Below is a small trained network, with its code and all its weights. Each question gives an input and a class and asks what happens when units are switched off, that is, made to give their printed mean instead of their output.

import numpy as np


def w(rows, s, z=0):
    codes = np.array(rows[::2]) - 128.0
    scale = np.full(codes.shape[1], s)
    scale[-1] = z or s
    return codes * scale


def f(y):
    return y / 2 * (1 + np.tanh(0.7978845608 * (y + 0.044715 * y**3)))


def log_softmax(a):
    a = a - a.max(-1, keepdims=True)
    return a - np.log(np.exp(a).sum(-1, keepdims=True))


def net(x, mask):
    res = np.array(x, float).reshape(1, 8) / 4 @ E
    y = f(res @ A[0][:, :-1].T + A[0][:, -1])
    res = res + np.where(mask, y, B[0][:, -1]) @ B[0][:, :-1]
    return log_softmax(res[-1] @ U[:, :-1].T + U[:, -1])


A, B = {}, {}
E = w([
[71,111,119,132,86,135,91,88,111,132],'x0',
[136,126,112,97,158,146,115,143,134,67],'x1',
[75,42,114,157,154,196,88,133,140,120],'x2',
[177,115,179,84,103,143,141,136,72,149],'x3',
[191,39,71,193,175,15,167,3,25,82],'x4',
[175,93,140,73,113,181,139,105,84,165],'x5',
[117,129,108,67,166,45,134,113,206,112],'x6',
[22,175,112,76,178,157,237,170,5,151],'x7',
],0.0072)
A[0] = w([
[191,112,117,141,84,114,119,146,169,117,14],'neuron 0',
[4,131,117,88,180,118,214,158,121,156,132],'neuron 1',
[90,163,183,78,160,160,227,64,133,127,40],'neuron 2',
[106,180,207,145,182,169,138,103,183,115,72],'neuron 3',
[78,254,174,33,87,226,36,237,208,166,64],'neuron 4',
[193,33,91,210,147,17,139,68,33,23,89],'neuron 5',
[75,149,105,143,82,135,190,180,54,95,100],'neuron 6',
[248,99,150,195,13,133,67,100,246,49,97],'neuron 7',
[191,47,173,151,57,83,11,136,166,204,214],'neuron 8',
[111,157,201,143,170,162,92,109,163,150,2],'neuron 9',
],0.0066,0.0027)
B[0] = w([
[196,78,91,87,178,201,163,101,201,118,142],'neuron 0',
[37,192,182,158,193,134,154,55,218,11,181],'neuron 1',
[111,193,206,80,140,156,141,68,107,140,147],'neuron 2',
[132,134,108,158,58,182,83,234,36,241,140],'neuron 3',
[183,42,52,166,83,54,41,134,100,170,252],'neuron 4',
[131,57,148,136,71,39,61,113,115,192,233],'neuron 5',
[89,165,201,88,135,168,156,125,118,34,158],'neuron 6',
[55,250,181,86,127,255,154,17,173,28,219],'neuron 7',
[88,99,130,38,243,124,167,137,196,166,201],'neuron 8',
[145,114,118,71,107,52,195,154,229,138,133],'neuron 9',
],0.0077,0.013)
U = w([
[48,196,188,121,167,249,199,78,215,3,252],'0',
[148,60,61,234,91,46,28,133,161,149,4],'1',
],0.0057,0.0024)

Each question gives the input, the list of numbers given to net, and the class t.
The units are the neurons (one row each of A and B). Each row of codes is followed by its name. A weight is (code - 128) times the scale printed after its matrix; where a second scale follows, it is the last column's (A, B and U).
mask holds one flag per neuron, in row order. A switched-off neuron (its flag False) gives its mean, the last column of its row in B, instead of its output. The means were averaged over made-up inputs and are rounded, as every weight is.
A unit's drop is (log p(t) with every unit on - log p(t) with that unit switched off) / (log p(t) with every unit on - log p(t) with every unit switched off).
k most important neurons: the k neurons with the biggest drops, biggest first
drop when u is switched off: that unit's drop, to one decimal
input [6,-3,-4,1,-7,1,7,6], class 1: 3 most important neurons -> neuron 4; neuron 7; neuron 8
input [6,2,-1,0,3,1,7,-5], class 0: 2 most important neurons -> neuron 7; neuron 4
input [-7,4,1,-4,-6,-3,-7,5], class 1: most important neuron -> neuron 4
input [7,-5,-8,-8,7,8,-5,-8], class 0: 3 most important neurons -> neuron 7; neuron 4; neuron 8
input [-7,-1,5,-4,5,-4,-3,-7], class 0: 2 most important neurons -> neuron 7; neuron 4
input [-4,-3,4,-1,6,5,5,-8], class 0: 2 most important neurons -> neuron 7; neuron 4
input [2,7,4,6,6,-1,2,-7], class 0: 2 most important neurons -> neuron 7; neuron 4
input [5,4,3,8,-6,-1,5,1], class 1: drop when neuron 4 is switched off -> 0.1
input [8,-4,-7,-5,3,-6,-5,-7], class 0: drop when neuron 7 is switched off -> 0.7
input [6,-5,-6,3,-8,-8,-2,-4], class 1: drop when neuron 4 is switched off -> 3.3
input [6,-6,-5,4,-7,-3,-7,-8], class 0: drop when neuron 7 is switched off -> 7.9
